(in the rows, 128 means zero)
Each row is followed by its class number. Each block has new classes, again numbered from 0 up, in any order.
[182 167 144 118  83  65 150 155 132 175 108 125  69 116  19 152 135 161
  92 127 179  92  75  72 169  69 173 167 161 103 145 116  99  99]
2
[124 116  97 139 125  70 144  90 159 151 114 115  97 153 118  88 169  52
 184  86 111 153 103  90 103 143 125 109  84  87 146 155 107 106]
1
[142 126 117 141 122 153  89 130 122 112 119 136 134 152 105 157 129 134
 156 119 122 136 147 166 196  73 117 137 114 112 166 181 118 153]
3
[119 130 128 176 128 164 155  37 107 117 145 138 137  98 155 168 150 103
 102 115 144 117 123 126 105 105 147 148  99 142 117 152 116 131]
2
[156  99 154 157 166  87 109 106 135 128 171 142 177 141  66 141 188  52
  85  93 134 130 153 104 168 110 142 143 134 150 173 151  92  71]
4
[135 110  95 139 147  70 101  68  95 163 148 180 114 161  99  94 143  97
  91  98 125 153 129 123 167 122 120 135 155  94 132 174  98 112]
6
[ 92 146 142 152 132 114 138 114 101 138 132  82 154 100  96 117 157 129
  65  97 173 117 141 156 116 101 155 123 126 110 139 210 151 124]
7
[103 172 133 129  93 151  91 119 141 126 191 147 130 132 129 160 146 132
  95 134 127 149 132 128 112 144 114 163 154 155  86 159 145  93]
3
[112  78  81 150 167  86 151  64  55 120 167 191 139 157 119  91 145  70
  79 142 122 131 189  77 121 131 130 151 178 146 115 177 144 132]
6
[108 171  95 129  80 103 141 152  96 158 138 115 102 140 164 171 114 139
 108 143 145 141 119 129 143 110  99 133 123 174 134 121 140 102]
4
[155 108 149 141 169 196 119  63 136 101  76  70 180 135 154 113 146 100
 152 136 128  86 148 146  96  99 174 132  73  47 127 137 104 130]
2
[ 92 130 113 117 113  93 170 138  54 129 118 104  84  87 177 130 120 153
 120 103 155 113 123 108 115 136 147 116 124 141 135 121 158 166]
1
[ 79 111  97 120  85  35 144  90 103 143 142 136  94 161 128  84 135  97
 122 164 124  89 143  82 110 132 131 130 150 105 113 128 158 105]
1
[181 106  96  95 146 101 148 118  92 118 121 127 147 159 116 126 143 118
 130 157 119 126 110  90 163 100 123 124  84 112 121 107  92 163]
4
[134 140 106 143 142 112 140  71 115 134 129 111 132 171  72 111 131  78
  46 120 135 145 133 109  42 163 172 136 110 121  94 139 130  84]
8
[137 174 134 107 118 112 121 147 124 159 168 134 103  86  77 157 146 154
  88 143 109 161  85 109 155 143  99 157 131 162 127 119 131 136]
3
[112 150  98 142 112 110 140  93 107 111 174 135 111 170 190 119 132 106
 116  82 138 140 170 134 102  99 134 126 115 136  90 150 132 127]
4
[ 77 113  52 143 135 145 104 114  74 101 161 135 112 144 150 122 117 110
 160 134 103  98 147 141 160 126  93 123 113  81  74  87  69 180]
3
[124 138  98 141  98  88 146 123 100 148 156 151  77  89 127 143 119 146
 123 152  99 134  78 101 177 157 101 114 120 163 136  73 128 151]
1
[141 124 113 107 141 100  99  91  93 128 141  91 119 211 142 102 136 134
 102  87 139 144 160 143 105 118 168 116 108  66 122 194 126 122]
0
[124 127 129 145  94 137 150  47 140 150  95 119 145 159 135 134 122  87
  92 141 124 158 144 159  73 152 113 158 125 161 143 134 160  81]
5
[104 150 106 133 147 123 104 147  88 120 139 138 135 113 130 106 122 150
 108 132 113 131  93 117 153  69  84 108  88 156 164 158 119 165]
4
[103 169 116 141  83 109 133 107  56 113 102 132 142 154 113 136 137  94
  55 145 137 165 165 134 133  78 119 173  93 153 135 195 144 148]
8
[134 151 113 109 148 114 108  96  59 140 153 108 154 129  99 114 122 156
  70 139 128 130  86 123 126 102  99 114  87 158 131 179 116 152]
7
[166 131 118 106 136  89 152 108 101 134 126 123 146 119  94 128 140 107
  29 120 133 180 148 137 158 101 146 170 102 151 139 122 140 166]
4
[155 143 119  98 172  98 143 127  97 173 157 122 100  97  90 143 124 143
  97  43 136 176  98 109 152 175 125 132 114 182 128  97  98 136]
6
[139 138 155 148 142 129 111  33 171 152 139 112 123 170  58 141 133 134
 138 115 113 126 113 134 112 128 145 120  94 109 170 231 142 100]
0
[121 142 144 139 130 119 129  86 127 116 142 108 145 147  88 169 146  97
  91  94 141 132 178 140 164  52 137 174  89 145 151 172 128 126]
4
[114 109 119 132 100  82 131  85 160 134 138 141 141 165  75 112 171  74
 119 125 155 113 138  83 132 106 172 148 136  91 109 163 118  88]
2
[106 103 112 152 118 125 146  26  89 139  97 130 140 158  82 162 126  86
 107 155 123 103 122 128 129  91  83 166  98 138 158 141 100 113]
5
[ 65  85  87 166 142 116 147  72 154 127 139 151  66 147 171 102 144  70
 160 165  94  97 151  96  70 116 126 126 166  81 121 145 181  96]
1
[ 90 154 138 175 120 146 152 135 108 117 110 111 145 102 116 140 142 103
 107 137 174  77 142 114  87  77 130 162 140 138 145 162 125  95]
4
[103  73 104 157 133  74 115  31 150 136 157 178 135 151 154  86 134  33
 122 156  62 150 172 141 131 130  82 141 129 188 173 112 173 104]
1
[153 147 116 141 138 129  66  39 106 137 114 133 122 199  80 129 103  96
  53  80 112 191 144 176 123 127 164 134  96  97 141 218 123 128]
8
[109 134  95 129 164 106 160  95  75 150 155 116 100 118 130  92 129 117
 117 166  98 115 118  97  91 121  91 114 127 137 118 161 144 158]
7
[119 110  87 129 135  93 137  98  85 119 125 147 138 182  99 107 131 102
 130 180 117 106 140  73 136  75 120 123 116 114 150 208 139 148]
4
[ 28 130 100 169 102 113 103  58  97 118 144 166 133 165 163 105 138  54
 135 132  97 139 167 148 117 135  90 118 115 136 122 192 134 127]
8
[106 110  93  72 110  54 136 147  49 142 124 114 124 117 173 110 132 133
 104 138 120 163 105 100 155 151 107 107  94 168 151 111 158 168]
1
[144 140 121 131 126 110 148 148 125 170 110 115  92 121  91 167 149 138
  99 136 163 133  72  69 116  92 157 131 138 133 168 168 146  75]
2
[133 174 100 156  93 103 117 101 139 174 163 137 103 149 109 177 114 136
  51 146 119 173 109 148 151 104 106 139 117 180 150 138 157  77]
4
[155 123 121 131 130 114 153  99  91 115 169 147 130 123  91 144 139 143
 127 118 138 111  99  91 141 157 130 129 114 163 112 109  77 155]
0
[ 97 133  86 117 120 107 145 119  49 132 125 125 110 125 125 138 121 155
  49 132 156 158 114 129 125 106 127 149 112 148 139 172 144 173]
0
[140 122 137 158 139 112 105  67 123 127 177 177 136 146  67 145 137  90
  88 170 110  89 145  95 152  98 120 168 168 141 137 150 111  98]
4
[ 81 126 137 135 173 134  93 124  80 141 133  96 148 102 107 120 120 184
  72 121 143  78 132 151 164 104 132 113 127  98 141 125 132 117]
6
[ 82 154 107 127 110  99  95 137  76 152  97  88 121 132 118 128 152 126
 159 114 141 103 103 150 170  72  84 127  81  53 155 176  70 139]
3
[104 150 127 144 132 114  93 153 103 111 126 142 103 108 150  80 140  82
 131  90 120 140 136 108 110  70  88 163 126 160 170 146 113 129]
1
[134 167 123  99 137 112 119 150  77 127 152  91 128 116 153 119 149 144
  99  94 111 175 144 145 147 102 105 136  74 141 133 140 134 172]
3
[ 57 143 118  89 124 107 120 140  79 150 110 109 117 124  80 145 106 163
  97  97 170 128 143 121 167  94 123 159 127 147 143 189 153 148]
6
[151 141 111 139 120 185 114 126  95 112 122 149 173 122  84 161 114 127
 123 142 158 143  92 112 128 133 114 141 131 196 136 212 106 149]
7
[ 36 149 109 162 105 114 169 117 102 118 114  90 117 107 136  66 132 111
 145 163 130  60 172 134  92 116 108 144 116  87 107 108 124 158]
0
[ 93 108 150 145 116 135 121  45 175 179  99 128 142 145 115 118 139 103
  98 150 122 140 102 146  57 192 136 113 167 110 160 188 189  45]
5
[ 92 142 144 116 118 128  63  30 116 153 100 132 151 155  94 147 108 109
 109 142 123 109 119 168 156  67  94 167  98 103 171 224 113 134]
4
[169 114  60 143 147 109 152 131  79 130 132 105 107 160  93 136 102 113
  58  92 159 158 165 156 146  90 156 139 132 148 124 124 123 149]
7
[ 77 101 116 129 151  88 131  75  91 125 180 110 109 196 121 119 145  90
 159 174  92  67 196  80 119 117 111 137 134 107 121 155 135 105]
0
[116 145 124 153 147 129 145 145 114 131 141 130 102 118 116 115 130 123
 107 120  85 167 121 104 119  84  62 129 107 215 188 118 156 121]
5
[143 165 121 150 119 103 162 105  91 164 161 112  86 107  99 181 138 138
  77 121 122 163 111 126 153 142 115 151 104 172 149 124 118 132]
0
[ 55 167 149 123  92 170  81 202 170 109 126 102 131 115  66 119 119 170
 127 200 141  50 136  85 145  70 143 159 160 108 110 113 154  97]
2
[ 97 138  93 149  78 103 113 170 113 130 178 141 104 144  86 184 130 147
 155 143 129 104 113  79 241  99 117 111 120 162 133 101  99 115]
2
[130 168 109 110 114 118 127 126  95 143 137 117 112 103 143 105 108 152
  69 164 101 153 115 117 133 111 116 142 101 164 123  91 152 163]
2
[115 154 120 114 106 131 102 139  87 143  94 119 124 144 110 129  96 130
  89 155 129 140 123 136 114 168 134 127 138 142 132 138 141 121]
8
[175 160 106 124 106  98 142 128  88 142 131 116 104 143 108 134 119 119
  69 112 145 159 143 104 138  96 157 162 117 161 133 119 126 129]
2
[206 115 113 117 132  93 182 120  31 126 116 108 116 177 166 127 170 139
 116 139 166 128 127  74  91 156 196 109 143  54 114 196 115 136]
0
[ 66 117  93 156 118 150  99  28 126 140 123 136 191 153 111 126 110 124
  61 118 156 149 142 178 112 157 143 128 106 134 116 203 163 103]
6

A new block, with new classes numbered from 0.
[138  98 172  80 130 144 144  59 159 160 160 116  90 109 128 144 174 110
 166  81 132 131  88 113 153 143 121 143 134 192  85 142 137 140]
3
[115 171  94 172 135 100 123 181 132  92 149  84 169 178 134 143 123 130
 147 156 136  76 155 113 147 168 119 139 168 130 159 131 152 113]
9
[139 117 189  82 135 129 136  15 171 160 170  91  81 122 111 121 153 117
 131  45 135 109  94  90 146 157 113 144 122 209 100 133 152 134]
4
[123 128 168 107 158 100 129 112  69 149 135  80 127 143 123 141 179 145
 142  64 106 144 142 106 104 139 115 102 159  90 152 110 136 112]
10
[132 142 120 112 153 105 110 119 166 125 125 149 169  88 163 146  95 157
  75  80 128  99 157 122 145 108 109 126  99 109 148 131 104 118]
9
[157  93 135  93 159 132 104  39 189 153 170  76  92 146 118 144 134  97
 142  26 116 119  62  67 162 145 122 147 137 177 101 137 153 113]
7
[111 147 134 112 121  94 125 116  99 137 133  65 127 149 130 132 148 152
 123  55 106 135 140 105 101 145 125 103 136  81 150 117 120 103]
7
[153  80 169  84 144 125 130  44 189 169 166  81  80 115 134 123 140 103
 136  84 129 100  76  64 158 168 123 149 124 170  93 126 143 106]
7
[119 124 154 102 140 114 141 150 132 146 158 128 159 118 131 155 108 127
  85 109 135 147 157 140 156 109  83 119 127 162 146 122 108 129]
10
[117 147  94 120 129 123 161 148  72 138 111  85 156 147 132 150 131 155
 142 139 112 165 128 167 120 126 112 118 105  99 164 127  86 118]
10
[145 159 117 111 155 104 128 115 112 127 132 120 142 153 115 138 136 170
 129  73 137 134 103 145 102 118 135 144 104 103 142 138  98 121]
9
[118  66  93 106  98 137 136 134 157 171 214 135 134  99 126 154 167 142
 103 154 150 174 152 124 129 140 125 124  80 114 106  78  96 113]
8
[121 159 118 119  98 113 137 154 178 100 121 179  86 125 156 149  90 154
 158 172 124  71 148 122 164 131 112 144 125 185 171 143 139 159]
9
[137 154  93 137 139 126  97 163 168  96 111 166  88 140 154 129  56 143
 142 137 126 111 114 107 129 120 121 160 133 136 188 144 138 140]
7
[119  47 108  87 111 143 143 128 144 168 209 151 161  81 131 150 179 125
 108 160 146 172 128 119 160 152 109 135  91 104  96  90 106 101]
6
[123 142 125 128 135  94 109 147 105 142 144  83 170 143 138 143 187 130
 125  96 121 127 169 120 125 164 118 109 155  86 145 124 118 112]
3
[148 122 180  89 131 126 112  50 195 167 183  80  93 127 116 142 161 125
 130  52 131 104  74  94 160 142 113 158 118 196 109 137 134 118]
3
[146 166 159 113 147 115 147 135  99 135 139 102 143 146 111 145 139 155
 127 128 137 145 112 162 123 113 114 135  95 118 140 138  77 119]
10
[144 131 152 130 130  90 111 133  75 147  81  86 122 150 130 114 154 155
 132  72 107 105 150  95  99 148 116 106 148  73 187 110 122 117]
10
[110 156 108 116 112 123 148 145 116 139 118  76 156 149 119 133 131 142
 146 119 132 150 122 148 114 138 118 131 100  79 134 142  97 114]
0
[125  66 104  90 120 134 141 134 162 165 219 147 129 110 138 147 159 124
 102 164 134 166 106 115 163 142 112 130  86 115 126 110 114 100]
2
[134  78 107 100 128 140 136 130 185 161 211 147 139  85 137 151 175 114
  89 160 134 147 141 103 150 139 117 134  88 134 101  91 102 109]
8
[145 153 115 112 122 118 129 158 157 115 151 170 105 131 141 158 136 145
 133 177 106 115 141 133 134  91 117 158 117 192 173 134 122 157]
3
[132  31  76 113 119 129 134 148 157 162 206 138 128 103 149 160 151 129
 104 201 146 157 135 117 159 156 122 133  74  94 132 107 105 101]
2
[151  95 205  90 135 143 139  44 159 159 152  85  77 118 120 130 147 108
 142  74 117  86  73  80 153 132 103 140 126 204 105 132 146 125]
10
[130 176 112 163 157 115 124 165 152 117 191  42 199 163 131 149 131  87
  98 133 141 110 183 105 154 190  97 129 168 147 125 117 133 104]
8
[102 167 140 114 114 127 122 150 195 116 121 141  80 132 139 141 105 137
 154 133 126 106 118 109 153 129 117 147 123 151 159 138 151 132]
0
[110  85 118  78 126 139 150 121 178 166 195 186 158  95 136 141 174 138
  96 161 152 125 117 123 149 137 130 132  93 108  81  99 111 114]
9
[107 167 117 147 174 125 139 188 149 109 200  78 186 130 138 156 108  93
 115 169 142 138 151 111 155 164  97 145 179 149 144 128 156 114]
1
[139  54  97 118 115 146 124 121 165 159 198 131 127  88 138 156 167 118
 109 158 151 146 156 102 154 155 122 124  91 118  98  90  97 114]
8
[119 137 153 100 148  97 133 100  92 144 141  98 150 138 136 134 151 144
 134  63 137 128 155 115 131 177 111 106 169  89 128 120 133 118]
9
[106 186 119 145 163 120 134 153 142 104 154  85 165 127 145 141 119 107
 150 160 159 120 174 125 169 196 105 128 159 142 139 138 151 124]
4
[109 171 117 127 156 112 146 174 136 128 204  67 182 159 129 168 164 111
 137 158 138 140 145 132 153 169  96 152 165 158 139 134 137 111]
3
[116 186 117 118 150 120 122 142 167 106 151 170  88 139 138 141 127 158
 111 133 128 100 150 118 105 116 125 151 105 150 183 135 119 148]
4
[137  93 139 101 129 167 115  37 170 141 138  72  75 140 116 139 145 101
 126  68 119 112  60  80 149 151 120 146 118 169 102 135 147 118]
0
[ 93 156  90 150 143 147 127 177 159 109 192  85 152 126 156 158 109 109
 147 176 140 129 142 115 158 166 111 129 148 139 143 125 143 112]
1
[143 125 149 115 134 111 114 140 178 144 150 144 186  92 134 126  85 148
  38  85 151 127 145 122 147 107  95 160  88 136 148 107  99 106]
6
[121 179 135 111 128 113 116 153 188 113 120 142  79 125 147 138  83 153
 129 150 115 102 127 114 132 114 108 161 100 145 191 144 130 133]
0
[115 168 119 119 129 117 156 156 107 114 147 109 186 131 123 156 144 155
 125 120 126 163 134 163 118 126 114 141 101 117 134 133 100 114]
6
[121  83 118 105 135 133 134 109 150 149 180 157 103  93 146 116 151 136
 111 145 151 132 113 110 131 143 119 151  79 125 144 123  97 106]
4
[132 175  87 116 129 116 119 154 189 109 139 134  77 136 150 156  96 155
 146 159 108  99 119 108 137 120 126 151  93 141 179 141 114 132]
7
[125 150 112 108 121 101 142 154 188 127 138 155  94 136 145 162 112 140
 141 188 131 111 146 120 153 149 114 151 123 177 195 144 137 143]
5
[132 161 126 129 107 130 153 145 116 128 121 104 122 137 114 124 130 159
 120 129 132 140  93 134  99 128 131 149 102 120 160 129  94 126]
1
[133 156 125 117 141 118 132 137 107 128 124 117 129 155 119 116 132 145
 169  89 138 152 102 146  91 113 155 126 113  86 116 141  99 122]
7
[ 98  94  94 125 107 135 131 134 137 134 191 124 121 116 138 130 169 130
 132 162 150 135 128 120 134 162 120 127  88 135 136 121 112 107]
4
[136 131 110 109 144 119 118 135 161 121 128 174 161 101 165 147  90 142
  74 115 144 113 158 131 168 125 104 128 109 143 151 122  99 129]
9
[125  71 111 116 103 136 157 142 157 149 178 136 127 112 150 141 162 138
  98 178 140 122 113 104 145 158 119 144  76  99 136 119 102  95]
2
[109  81  78 120  96 165 139 146 167 145 158 150 129  71 146 127 136 118
 101 187 116 134 101 107 146 123 127 129  93 112 130 105 114 118]
1
[ 94 164 137 153 155 120 142 157 117 106 164  77 182 163 140 148 119 101
 128 169 168 134 160 142 151 193 113 122 181 141 138 141 148 103]
5
[146 181  97 131 130 124 134 128 112 129 106  87 156 135 121 136 131 159
  88 101 124 152 141 146  99 145 127 129  98  81 148 117  79 125]
8
[118 154 148 141 144 114 152 186 107 113 177  73 166 149 128 158 142 100
 152 186 133 124 166 140 165 140  99 110 151 179 130 127 131 118]
10
[114 164 116 108 131 124 116 156 196 113  97 160  47 113 154 152  83 149
 118 173 121 107 135 115 152 134 117 153 100 126 192 142 118 141]
0
[133 119 142 107 126  93 116 108 104 140 114 121 154 128 143 121 152 140
 113  68 120  94 169  99 114 167 112  99 157  95 139 119 137 132]
9
[133 145 143 111 132 124 111 143 155 113 151 165  65 114 136 150 134 134
 141 159 122 123 120 138 136 107 126 144 121 180 152 148 124 155]
3
[126 174 108 173 148 115 126 185 146 107 169  61 192 151 128 159 115 109
  99 154 158 118 199 119 143 183 105 134 160 131 131 115 131 120]
8
[134 161 120 157 169 100 132 186 135 112 186  55 200 173 134 152 122  89
 111 150 142 113 170 101 163 196  89 136 184 126 150 141 161 106]
2
[138 144 167 106 160 110 124 127 176 132 171 123 169 108 153 141  91 119
  47  76 139 124 141 120 156 128  85 132 107 155 142 146 116 111]
2
[109 161 140 119 119 124 143 168 163 120 149 146  68 137 151 148 112 158
 151 194 107  86 131 121 129 104 116 145 104 183 185 121 129 136]
10
[110  79 139 104 106 129 139 137 179 159 200 147 145  87 140 141 164 123
 108 190 170 118 142 114 152 153 119 120  90 112 111 123 103 101]
5
[141 160 152 139 112  87 108 100 115 127  86  77 125 125 145  93 129 131
 147  57 125  86 161  94 152 184 104 108 141 117 178 141 126 118]
4
[117 160  80 108 133 124 144 168  87 131 109 121 155 125 143 143 159 147
 134 127 116 175 135 176  96 119 129 118 100 104 157 143  74 134]
3
[ 96  79 111  88 120 158 167 140 147 164 181 145 135  88 145 153 165 139
 101 201 125 143 110 118 137 131 105 134  87 116 124  97 110 109]
10
[136 123 108 113 134 112 135 142 164 143 106 142 146 123 165 135  54 138
  98  94 157 130 153 122 167 145 102 148 119 111 163 135  81 118]
7
[119 177 112 164 162 118 104 155 159 112 191  64 178 151 130 156 120 106
 109 133 146 137 166 122 164 176 115 128 162 131 125 108 145 102]
8
[105 165 163 134 168 112 130 142 137 114 199  77 200 147 131 153 150  98
 135 140 163 133 153 125 144 179 107 118 175 151 114 141 164 101]
5
[138 163 103 109 151 108 127 134 108 137 132 100 143 154 122 153 162 150
 102 100 123 166 113 162 110 133 126 144 106 118 162 142  78 122]
3
[159 100 185 119 131 137 137  43 151 143 151  88 125 113 121 123 147  97
 137  54 120 118 111  94 141 134 122 135 145 190  72 122 152 126]
8
[104 148 131 146 164 131 117 155 120 100 163  56 156 158 122 156 130  92
 116 125 148 140 145 111 148 168 102 130 171 128 128 135 151 104]
0
[130 149 104 132 119 110 113 159 162  91 101 161  66 128 157 148  82 147
 163 162 109 101 138 104 143 129 124 143 137 134 185 146 144 149]
7
[133 160 134 133 118 107 122 167 186 108 143 160 123 126 139 144 106 151
 159 145 123  97 137 114 151 117 116 170 117 163 168 131 146 131]
6
[106  95  86  80 122 155 142 115 155 153 203 154 103  94 145 146 158 126
 108 161 155 161 131 130 155 159 105 122  68 156 131 116  84 125]
4
[125 137 122 115 154 124 124 130 184 149 186 120 186 111 145 144 106 115
  50  73 139 140 163 127 135 119  98 134 105 152 122 115  93 110]
8
[143 120 147 111 150 137 103 103 158 133 126 122 139 112 137 123  77 120
  72  75 140 130 118 109 143 109  94 152 113 133 145 136 113 116]
0
